Facts:
murim flopo:dogi stiflu:k
tuzigrun flopo:grefa moker:c plavam:klisisel stiflu:j
binek flopo:buren moker:c stiflu:j
goge flopo:flalor stiflu:o
laflis flopo:ploklimin stiflu:j
miven flopo:gagar stiflu:j
flala flopo:stustas plavam:flosos stiflu:j
gretra flopo:dudoklar plavam:luplabres stiflu:m
gagar stiflu:n
geni flopo:skabodran moker:a stiflu:k
zestudro flopo:skabodran moker:f plavam:savuplur stiflu:l
guvis flopo:flosos stiflu:j
litar flopo:dudoklar moker:h plavam:plamon stiflu:o
kevabrek flopo:grumun stiflu:j
sopliza flopo:skebrar stiflu:o
netin flopo:grigro moker:i plavam:stefo stiflu:m
fabolem flopo:kligitrek plavam:skebrar stiflu:j
getol flopo:lefliflor moker:g plavam:grekon stiflu:l
draram flopo:fuvek plavam:dudoklar stiflu:l
zamor flopo:flosos moker:h stiflu:m
givas flopo:plopem moker:d stiflu:m
ture stiflu:j
zaflos flopo:dudoklar plavam:fludo stiflu:k
robrok flopo:plopem moker:f plavam:skebrar stiflu:l
plamon flopo:guka moker:g plavam:gramo stiflu:m
dagral flopo:skebrar moker:c stiflu:l
koso flopo:grefa moker:e stiflu:o
netor flopo:flalor moker:i stiflu:k
mivi flopo:guka moker:e plavam:fiter stiflu:j
flore flopo:ribron stiflu:n
grigro stiflu:l
dranatru flopo:bobren moker:e plavam:flala stiflu:m
pliklos flopo:skabodran moker:e stiflu:k
keflik flopo:kebri moker:a plavam:luplabres stiflu:k
busum flopo:starir moker:c plavam:laflis stiflu:m
baplo flopo:flore stiflu:n
skabodran flopo:klisisel stiflu:l
napo flopo:starir moker:f stiflu:k
talim flopo:kligitrek moker:d plavam:gudrubik stiflu:k
flalor flopo:poson stiflu:j
flobruples flopo:savuplur plavam:buren stiflu:k
skipa flopo:guvis moker:b stiflu:k
brapal flopo:klisisel plavam:guka stiflu:m
plifimom flopo:gagar plavam:mulo stiflu:k
mesker flopo:gabru plavam:ploklimin stiflu:k
mutra flopo:dogi plavam:dudoklar stiflu:m
bobren flopo:klisisel stiflu:m
stustas stiflu:m
maki flopo:klegrigos moker:b plavam:plamon stiflu:k
kligitrek flopo:plopem stiflu:j
sugrol flopo:plopem moker:c plavam:pamis stiflu:m
savuplur stiflu:j
zepal flopo:dogi stiflu:k
masum flopo:grigro moker:d stiflu:j
nebas flopo:fuvek moker:a stiflu:j
plene flopo:dudoklar moker:b plavam:bika stiflu:k
malan flopo:guvis moker:c stiflu:n
plopem stiflu:k
brabik flopo:klegrigos plavam:guvis stiflu:k
dilal flopo:tobrom moker:b plavam:dudoklar stiflu:n
skigam flopo:godrar moker:a stiflu:k
nevik flopo:guvis moker:f stiflu:n
plosur flopo:kebri moker:e plavam:poson stiflu:j
resuril flopo:flatrus moker:i plavam:guka stiflu:k
skuzer flopo:klisisel moker:g stiflu:j
naplo flopo:motu stiflu:j
gremal flopo:lefliflor moker:b plavam:miven stiflu:l
setro flopo:stustas moker:e stiflu:l
lafi flopo:flore plavam:brabik stiflu:o
gruvonak flopo:gudrubik plavam:godrar stiflu:k
stizer flopo:klegrigos plavam:raplas stiflu:n
reske flopo:kligitrek moker:b plavam:ribron stiflu:k
klonim flopo:poson plavam:gramo stiflu:k
selatrun flopo:dudoklar moker:c plavam:plamon stiflu:j
fifli flopo:dogi plavam:plamon stiflu:o
roklin flopo:grekon moker:c stiflu:o
stumisir flopo:grigro moker:b plavam:starir stiflu:j
guka flopo:katrul stiflu:n
geflam flopo:flalor moker:h stiflu:j
trumil flopo:guvis moker:e stiflu:o
tridas flopo:poson moker:a stiflu:k
bebis flopo:flore stiflu:m
faklar flopo:plopem moker:b plavam:fiter stiflu:l
grakik flopo:flore plavam:litar stiflu:m
fibak flopo:naplo moker:c plavam:buren stiflu:n
klosom flopo:kligitrek plavam:flibrobris stiflu:o
zule flopo:klisisel moker:c plavam:flalor stiflu:j
tofles flopo:flalor plavam:bika stiflu:o
labos flopo:flatrus moker:h stiflu:k
vupel flopo:grigro moker:g stiflu:m
fiter flopo:vago moker:i stiflu:k
leplar flopo:savuplur moker:g plavam:klisisel stiflu:j
resu flopo:savuplur moker:b stiflu:k
kotuvar flopo:bika stiflu:o
bigem flopo:naplo moker:d plavam:tobrom stiflu:n
fenir flopo:grekon moker:a stiflu:n
duflor flopo:miven moker:g plavam:grefa stiflu:j
dresker flopo:flosos moker:d stiflu:j
futren flopo:grekon moker:d stiflu:k
briko flopo:flatrus moker:a stiflu:m
klegrigos flopo:skebrar stiflu:j
vago stiflu:m
trofo flopo:vago moker:c plavam:pipok stiflu:k
ploklimin stiflu:j
buren flopo:tobrom stiflu:o
vuzin flopo:kligitrek plavam:grefa stiflu:j
starir flopo:klisisel stiflu:o
gramo flopo:bobren moker:b stiflu:o
buzom flopo:plopem moker:i plavam:flala stiflu:j
stefo flopo:gudrubik plavam:grekon stiflu:o
mitrak flopo:katrul moker:b plavam:godrar stiflu:n
sulin flopo:miven moker:f plavam:grefa stiflu:k
klokur flopo:godrar moker:i plavam:giplim stiflu:k
tronesis flopo:stustas moker:a plavam:giplim stiflu:o
flatrus flopo:grigro stiflu:k
fedom flopo:poson moker:e stiflu:j
pitra flopo:fuvek plavam:vago stiflu:j
pamis flopo:motu moker:c stiflu:k
fatrur flopo:tobrom plavam:kinak stiflu:m
bika flopo:tobrom stiflu:m
rebri flopo:starir moker:b plavam:gudrubik stiflu:j
grekon stiflu:m
dulin flopo:grefa moker:b stiflu:j
tobrom stiflu:m
botruba flopo:grefa moker:i stiflu:j
stodis flopo:skabodran moker:b stiflu:o
godrar flopo:gudrubik stiflu:k
maskos flopo:kebri plavam:plifimom stiflu:j
loklor flopo:katrul moker:a plavam:roklin stiflu:j
vovar flopo:grefa moker:g plavam:nolal stiflu:l
fimidem flopo:flosos plavam:plamon stiflu:m
grefle flopo:motu stiflu:j
kebri flopo:stustas stiflu:n
kitrebre flopo:flalor stiflu:o
stiplol flopo:guvis moker:d plavam:fuvek stiflu:m
zibiki flopo:ploklimin moker:h stiflu:k
brivas flopo:fuvek plavam:vago stiflu:m
raplas flopo:flalor moker:a plavam:starir stiflu:o
plubrir flopo:bobren moker:a stiflu:o
flosos flopo:motu stiflu:j
baplifle flopo:godrar moker:c plavam:guka stiflu:k
klezik flopo:dogi moker:c stiflu:k
zipok flopo:buren plavam:savuplur stiflu:l
sidor flopo:lefliflor moker:h stiflu:l
lefliflor flopo:savuplur stiflu:j
nimal flopo:skebrar moker:f plavam:flalor stiflu:l
kliskul flopo:gudrubik plavam:luplabres stiflu:m
ribron stiflu:o
pofi flopo:skebrar moker:g plavam:mipla stiflu:j
fotrobri flopo:gagar moker:b stiflu:m
dogi flopo:grumun stiflu:l
lugok flopo:tobrom moker:e plavam:naplo stiflu:k
mulo flopo:lefliflor moker:a plavam:ploklimin stiflu:k
safu flopo:tobrom moker:f stiflu:n
sipim flopo:dudoklar moker:g plavam:grigro stiflu:o
zipe flopo:gabru moker:c stiflu:l
flutik flopo:flatrus moker:f plavam:tobrom stiflu:n
luplabres flopo:dogi moker:a plavam:buren stiflu:l
kunak flopo:flore moker:g stiflu:j
kinak flopo:miven moker:a plavam:kevabrek stiflu:n
puzaskil flopo:grigro moker:c plavam:dogi stiflu:n
flistul flopo:poson plavam:starir stiflu:m
baful flopo:bika moker:f stiflu:m
tosam flopo:naplo moker:f plavam:fludo stiflu:n
fludo flopo:fuvek moker:c stiflu:k
pubrok flopo:laflis moker:c stiflu:l
fuvek flopo:motu stiflu:m
drolos flopo:flalor moker:e plavam:motu stiflu:m
dudoklar flopo:klisisel stiflu:l
gretas flopo:kebri moker:b plavam:klisisel stiflu:j
gite flopo:skebrar stiflu:m
steflem flopo:laflis stiflu:l
motu stiflu:l
sodun flopo:ribron moker:d plavam:dogi stiflu:o
stesok flopo:fuvek moker:e stiflu:m
deskur flopo:buren plavam:dogi stiflu:j
kesu flopo:guka stiflu:j
nobomen flopo:starir moker:h stiflu:m
stoskegor flopo:kligitrek moker:h plavam:bobren stiflu:k
vibik flopo:starir moker:a plavam:gramo stiflu:k
gabru flopo:grumun stiflu:j
plemam flopo:buren moker:g plavam:grumun stiflu:j
klaskezas flopo:miven stiflu:j
brevu flopo:naplo moker:h stiflu:l
grefa flopo:ture stiflu:j
tigir flopo:guka moker:c stiflu:j
bebok flopo:skebrar moker:i plavam:grigro stiflu:k
klisisel stiflu:j
pipok flopo:ture moker:a stiflu:k
grasto flopo:flore plavam:grekon stiflu:k
vugamu flopo:naplo moker:i plavam:fiter stiflu:j
rofa flopo:savuplur moker:f stiflu:o
skebrar stiflu:k
flibrobris flopo:savuplur moker:a stiflu:j
rizus flopo:flosos moker:b stiflu:j
mibri flopo:guka moker:d plavam:guka stiflu:l
gudrubik stiflu:k
lasan flopo:guka moker:b plavam:lefliflor stiflu:o
stistu flopo:bobren moker:c stiflu:l
giplim flopo:ribron moker:a stiflu:o
baplas flopo:grumun moker:a stiflu:k
diplim flopo:lefliflor moker:f stiflu:m
grumun stiflu:n
nolal flopo:laflis moker:a plavam:mipla stiflu:k
katrul flopo:klisisel stiflu:k
mipla flopo:godrar stiflu:m
merar flopo:flosos moker:f stiflu:l
grumek flopo:motu moker:i plavam:vibik stiflu:j
skilir flopo:poson moker:d plavam:stustas stiflu:l
poson stiflu:j
grigol flopo:lefliflor stiflu:j
bretril flopo:grefa plavam:flosos stiflu:k

Known rows:
giplim: [ -1   5  27  -3  16  -6 -19 -25   2   5  -7  -5   0  15  -6  16 -14   5
  -6  10  14   2   9 -19   2  13]
stumisir: [ 10   5  11 -14  16  -3 -22 -19   3   9 -13  -1 -10   6   5  18  -6   0
   3   5  20  -1   9 -16  -7  14]
starir: [ 24  -8   4   0   0   8 -21 -28   5  30  12   2  -6  21 -14  17 -15  13
  -3   0  14   1   7 -17 -14  37]
kevabrek: [ 19   7  11  -7  -1   0 -13  -7   3   6   7  -1  -8  15  -9  18  -6   8
  -9  -2  14   8  -3 -20  -3  28]
keflik: [  3   6  12  -7  16  -5 -21 -23   2   5  -8  -5   4  11  -3  19 -10   1
  -3   5  21  -4  11 -18   0   2]
dudoklar: [ 15  -9   4  -3   0   3 -15 -24   8  26  18  -1  -9  17 -19  17 -14  12
  -5   1  12   0  12 -18 -14  37]
loklor: [ -6   5 -14   6  15   3 -21 -28   8  19   1   0 -13   7 -12  20 -17  -1
   8  14  26 -11  14   1  10  20]
kesu: [  1  15 -29  16   3   9  -9 -28   9  15   7   0 -14  11 -11  18 -16  -8
   1   8  16 -12  -8   3  15  45]
stefo: [  9   9  18  -2   1   3  -9 -24   5   9   2  -5   3  14  -1  16  -7   1
  -6  -4   5   3   2 -21  -6  23]
zestudro: [  1 -10  -1  -8  16  -5 -16 -37   8  22   2  -5 -11   9 -10  17 -14   4
   6   7  18 -10  25 -18 -16  26]
flala: [  8   9  11  -5   0  -1 -10 -14   9   8   4  -2  -4  11   1  18  -6   0
  -7  -1   8  -2   1 -19  -8  21]
rizus: [  5   9  30 -17  16  -9 -15 -10   3  -6 -15  -4  -7   8   4  17   1   2
  -1   6  17   4   5 -25  -1   8]
laflis: [ 21   7  14  -9  -1   3 -15  -9   6   8   6   1  -4  13  -8  19  -3   7
  -7   0  11   8  -2 -19  -1  30]
brapal: [ 10  -4 -12  -3   1   1 -12 -26  14  23   9   0  -3  16 -11  23 -12   1
  -1  -5  13 -18  13 -11 -17  28]
lafi: [  3   9  13  -2  -1   4  -8 -22   4  11   3  -7   2  12   3  15  -6   1
  -3  -6   8   0   2 -22  -6  18]
poson: [ 18   7  10  -7  -2  -1 -14  -6   3   6   8  -1  -9  17  -7  16  -7   9
 -10   0  15   6  -4 -20  -3  29]
fibak: [ 12  12  23 -10   3   1 -10 -15  -2  -4  -8  -6   3  17   7  16  -1  -2
   3  -5   9   2   6 -26  -6  11]

Rows:
No name comes twice in this set of rows, the named rows included.
[ 13  12  29  -9   2  -1 -11 -12  -2  -5  -7  -3   1  21   4  16  -1  -1
   2  -2   7   5   3 -27  -3  14] => malan
[ 15  -7  -4  -5  -2   5 -15 -26   6  26  17  -2  -7  12 -17  17 -12  12
  -1   0  15   0  13 -17 -11  37] => skabodran

Now the same things, written a new way:
Known rows:
kinak: [  1  17  11   5  -5  -3  -4  -3 -20  -4   5   6  17   1  -3  -3  -3   5
   1   3 -11   4   8   5   3   4   5   7   3]
luplabres: [ 20  34 -13  -2   0  -2 -14  22 -11 -21  -3   8  -2   2   2  -1 -13   3
   1  -5 -16   3  10   4   1   1  12  -1  13]
nebas: [-10 -10 -11   5 -11   4 -28   8 -16  12  -8 -10  -1  -9   5  -1  -8   2
  14  14   8   7  -6  30 -11  -9   9   1  -8]
resu: [ -1  -2  -8  -8   5 -12   9 -10  29   5   3 -17 -15   9   0  -6  20  -2
  -9  -6  -3  -2   1   4   2  -6   6  -6  -6]
faklar: [ -3   5  -4  -9   0  -8  15  -4  28   2  16  -2 -15   8   5 -12   9  -7
 -10  -4   3   3  15  -6   2  -5   4  -5   1]
fedom: [ -5 -17   6  -5   2   8  -5 -11  -2  17   6  -7  17  11  -3   2  12   7
  10   3 -15 -16   5  -1   4  -5  -2  -1  -1]
sipim: [ -9  -1  18   7  -2  31  17   5 -18 -15 -14  15   0 -21   1   2  -6  -2
  -4 -19   0  -4 -12 -23   2  15  -4  19   1]
pitra: [ -9 -11 -10   3  -8   8 -24  11   1  14  -3  -9  -4  -9   9  -8  -8   1
  11  14   9  12  -6  22 -13 -12   6   9  -7]
bobren: [  3   5   6   5  -5  10  15   4 -21 -11  -7  13  -4  -9  -3   8  -5  -7
  -8  -8  10  -7   3 -16   4  13  -4  -6   1]
mesker: [  9  15  -1   4   7 -12  -4   3  -1 -18  -5  -7  -1   7  -1   1   4   4
   2  -2  -4  12 -10   5   3  -2  13   6  -3]
motu: [ -2   5  -9  -2 -15  -3  -8   1  -8   6  -2   3  -4  -4   0  -3 -10  -6
   6   9   9   7   6   5  -1  -2   2  -5   1]
guvis: [-12 -14 -18   2 -15   5 -29   9  -1  19 -10 -12 -10 -13   8  -7 -12  -4
  12  17  15  14  -9  33 -16 -13   3   2  -8]
savuplur: [  1   0   0  -2   4  -5  -6  -5  -5  -9  -7  -3   2   7  -3   3   3   4
  10  -3  -9   2 -10   4   5  -3   5   3   0]
grefa: [ 2  0  1 -2  3 -4 -5 -6 -5 -9 -3 -4  3  7 -3  3  2  5 10 -2 -9  4 -9  3
  6 -4  5  4  1]
ribron: [-2  6  2 -6 -5 -6 -1 -6 -6 -9 -1  8  3  3 -2 -1 -7  0  7 -1 -8  4  1  2
  5  1 -1  0  7]
stustas: [  5  12  -3  -3 -10  -6   2  -5 -11  -6  -1   8   0   7  -3   1  -6  -6
   4   2   3   2   9  -8   9   2   2  -9   5]
grigol: [  3   1  -1  -3   4  -8  -6  -6  -4 -10  -6  -4   3   8  -2   3   2   4
  10  -3 -11   3  -9   5   6  -3   5   2   2]

Rows:
No name comes twice in this set of rows, the named rows included.
[  5  11  -4  -8  -3  -1  -6   2  -4 -10  -3   6   4   1  -2  -4  -9   1
   6  -4 -17   0   5   2   2  -1  -1  -1  12] => buren
[ -5  -6  13   6  -1  12  14   2 -20 -15  -2  13  -1 -13  -1   7  -5  -2
  -5 -14   0  -2  -7  -6   0   8  -4   4   4] => starir
[ -4   6  -3  -8  22 -14   5 -15  34  11   1 -14  -6   8   7 -10  11   4
  -8  -6   1 -12   1  -5  -3 -10  13  -3 -12] => maki
[ -1   6   7   0  -6  -5  -5  -5 -20 -10   1  10   9   3  -2   3  -6   3
  10  -1 -11   0   4   7   6   2   4  -2   6] => giplim
[-3  4 10  1 -2 -1  1 -2 -6 -9 11  9  7  4  1 -5 -6  2  6  0 -7  8  4 -4
  2 -3  5  8  7] => stefo
[ -8 -10  14   0  26   8  17   1  11  -3  -5  17   1 -21   6   2 -16   2
 -17 -16  11 -19 -11 -21 -14   6 -13  -2   0] => litar
[-11   9 -15   2 -11   1 -23   4  -3  26  -4   2  -5 -13  12 -13 -28  -7
   7  21  29   2   9   9 -16 -10  10  -7  -9] => fimidem
[ -4  -6   9   3  -1  22   7  -3 -14 -12 -22   0   0 -12  -3   6   2   0
   4 -15  -4  -5 -21 -14   5   8   1  15  -4] => skuzer
[ -5  -9  -6 -11   8 -10   8  -9  30   0   4 -12 -16  10   2  -7  16  -1
  -2  -9  -7  -3  -1   7   2 -10   3  -2  -3] => dulin
[ 0 14  8  1 -5 -4  1 -5 -5 -2  5  4 12  1 -2 -7 -3  1 -2  2 -9  7  5 -1
  2  1  2  6  5] => stizer
[ -7   5 -15   0 -13   7 -18  17   8  22   4  -5  -3 -15   9 -17 -12  -5
  -6  14   3   8  13  26 -19  -6  -2   0   2] => fibak

Now the same things, written a new way:
Known rows:
nobomen: [  8  27  10  -1  -9 -24  -8  -3 -18  -3   5 -30   1   5  -1  -7  10   8
 -12   6  12 -10   6  10  -1 -18  -9  25   1   9  14  13   2   1]
pofi: [ 7  7  2  4 -3 -1  6  0  0 -1 -2 -4  6  0  5  3  3  0  5  6 11 10  1 -6
 11 -6 -4  1  2 -2  6  3 -3  2]
maki: [ 14   8  -2  -8 -19 -12  -6   5   0   9   2 -16  11   4  -8 -17   3  -9
   6  27  19   5   4   3   4 -25 -14  -6  -2  -2   7   1 -22  -7]
stumisir: [ 10  11   2   0 -17  -3  -3  10  -6   6   0 -22  12  10  -3  -3  -1  -1
   1  22  20   9   2   1   3 -14 -14  -3  -6  -1   2   0 -17   9]
brapal: [ -8   6   5   1 -10 -12  -9   3   4  -6  -1 -14 -13   0  -4   8   4  -9
 -15   1  -4 -12  14   3  -9   7  -7  20   0   5  12   5  18  -5]
grefa: [  7   4  -7   4  14  19   0 -19   8   5  -4  21   3  -4   3  -4 -14  -9
   5 -19  -1   0 -10   5 -21  -3   8 -13 -15   3 -13 -11 -16  19]
dranatru: [-14  -4   0  -2 -18 -10 -16  12  -4  -2  -2 -19 -13   2  -5   8  -5   3
 -13  -1 -12 -17  12   7 -10   8   0  17   3   6   1   1  12 -10]
mulo: [  6  -1   4   4  -5  -2   6   4  11   1   2  -3   9  -4   0  -6   2  -4
   1   8   9  10   3  -4  16  -9 -11  -8   0  -5   6   2   0   1]
raplas: [  4 -13  -3  -6  -7   1   5  -7  -6  -8   9 -10   5  13  -7   9  14   3
   5   7   7   2 -13  -5   1  12  -5   6  -5  -7   0  13  11  12]
kunak: [  1   1   1  -1   0   2   3   7  -4  -1   0 -10  10  -6   1  -7   1  11
   6   1   7   5  -2  -5   9  -2  -4   0  10  -2   2   6  -5  -7]
savuplur: [  4  10  -6   9  18  12  -3 -16  11   6   0  21   5  -4  11   1 -16 -13
   3 -19   0   1  -2   1 -15 -10   2 -14 -15   2  -9 -16 -15  18]
tigir: [-12   7  -2  16   2  -2   4 -11  13  -8 -17   6  -2 -27  10  -1  -3  14
   4 -32 -17  -4  14 -13  13   1  10  15  17   2  16  12  25 -17]
loklor: [ -1  10   0  12 -16  -3  -4  -3  16  -3 -12 -14   5 -12  -2  -1  -3 -11
  -2  -1   5   4  17  -5  -1  -5 -15  10  -3   0  16   4   4   0]
poson: [  0   4  -9   4  18  15  -8  -9   7   6  -6  16   9  -9  12  -2 -17  -4
   8 -21  -2   2  -4   3 -18  -4   4 -15  -8   7 -11 -13 -19   8]
flutik: [  0  14  13   0   0   2   4  19   0   7 -13  -3   0 -16  -1 -14  -6   9
   0   5  -1   7   9   4  13  -8   3  -3  24   2   0  -5 -13 -20]
fibak: [ -7  16  12  15  28  -6  26   4 -11  -3 -10  26 -12 -18   8   5   2  15
   5  -6  -9  16   4 -10  24   6  18  -4  23  -1  10  -7  10 -31]
guvis: [  3  -2  -5  -3  31  20  -1  -5  -5   6   5  28   7   3  15   2 -11   1
  13 -13   2   7 -18   1 -13  -1  11 -22  -5   5 -22 -18 -25  11]

Rows:
No name comes twice in this set of rows, the named rows included.
[ -1   0  -4   7 -12  -9  -6  -9   7  -9   3 -16   6   0  -1   7   4  -6
  -4  -1   7  -2   6  -7  -3   1 -16  13 -10  -3  16  13  16   5] => plubrir
[  0 -23 -13  -7 -16   1   6   3 -20   3  15  -2  -4  26  -6  17   2  14
   4  11  -2  -4 -17  -6   4  12  10  -1 -10  -9 -15   2   3  12] => trumil
[ -7  14  13   6  19   3  13   8   7   1 -18  19 -10 -25   8  -8   1  15
   3 -18 -18   6  10  -8  22   3  19   3  36   1   4  -1   7 -30] => puzaskil
[  6  -1  -1   0 -19  -3  -5 -12  19  -1 -12  -9   2 -15 -16 -22   2 -14
   3   5   2  -2  12   1   0 -10  -9   7   2  -4  17   9   0 -13] => vibik
[ -2  -5 -10   9 -36  -1  -1  -1  13   7 -12 -11  -5  -7 -14  -7 -17  -2
  -8  -2 -10  -5  15   4   3  -7   0   0 -11  -3   5  -5   1   4] => pliklos
[ -2  -5  -7   6 -21  -3   2  11   3  10  -2  -4  -1   5   0   4 -12   0
  -4   8  -5   1  10  -2  12 -12   0  -7  -7  -5  -3  -9  -4   1] => lugok

Now the same things, written a new way:
Known rows:
flatrus: [  1 -10   3   3  -6  11   4 -11   4   5 -18   0  -7  -1]
kotuvar: [-1 -2 -4 18  2  1 -2  6 -9 -5 -6 -1  1  4]
plifimom: [ 6 -5 -2 -1 -1  1  2 10 -4 -5 -4  1  1 -4]
vuzin: [  5  -6 -11   2   1   0   0   1  -4  -3  -2   3   1  -3]
duflor: [ -2  -3 -14  12  -4  -1   4  -1   2  -8  -2   1  -2  -5]
goge: [  0  -2  -4  16   2   0  -1   7 -10  -3  -6   0   1   4]
stesok: [  0  -7   6   4   5  -1  -5  -4  -4 -17   1   9   4   5]
fuvek: [  3 -10   9  34  -5  13   1 -30   2 -13  -9  -7  -8   6]
tigir: [-13  -9  -5 -27  -2  -3   0   3   5 -12   2  -1   6   0]
klegrigos: [ -1 -11  -4   7  -5  11   3 -20   5   8 -15   0  -6   0]
tobrom: [ -4  -9   3  21  -5  11   3  -8   3   7 -17  -3  -7   6]
bretril: [ 6 -5 -3 -2 -1  1  1  9 -6 -5 -4  4 -1 -5]
loklor: [  3 -10 -10 -44  -3   0  -3   9  -6  -8   1 -18   2   2]
mesker: [ 6 -4 -3 -3  0  0  2  9 -5 -6 -5  3 -1 -4]
selatrun: [-16  -9  -5 -39   2  -6   7  -6   1 -10   3  -2   1   1]
stodis: [  3  -5  -4   8  12   7   0  10 -22  -5  -4 -19   2   2]
plubrir: [ -3  -6  -3 -24  -4   1  -6  15 -11  -9  -3 -20   2  10]

Rows:
No name comes twice in this set of rows, the named rows included.
[ -2  -3  -4   8   5  -3   5  -2 -13  -2  -4  -1  -4   5] => fifli
[ 15 -11  -6 -17  -9  -1  -5  -3  -4 -13   6 -11   0   4] => nebas
[  2  -5  -1  12  13   4   9   7 -22   0   1 -24   0   5] => gramo
[  5  -6  -4 -14  -5  -2  -9  11 -11  -6  -6  -7   0  10] => tronesis
[  0  -4  -3   2   6  -2   6   2 -10  -3  -3   2  -5   2] => grakik
[-5  0 -6 22 -2 -1  3 10 -1 -9 -6 -1 -3  0] => vupel
[ 6 -5 -2 -9  3 -2  9  3 -7 -2 -3  3 -4 -3] => klonim
[ -4  -6   1 -24  -5  -5  -1   6   4 -11  -4  12   3  -1] => trofo
[  9  -7  -6  12   0   1   1  -9  -3 -14   5  -2   1  -3] => grefle
[  9  -7  -3 -18  -6  -2  -6  18  -7  -5  -4  -8  -1   8] => briko
[  6  -9  -1 -41  -6   0  -2  19  -6  -8  -2 -18   2   1] => geni

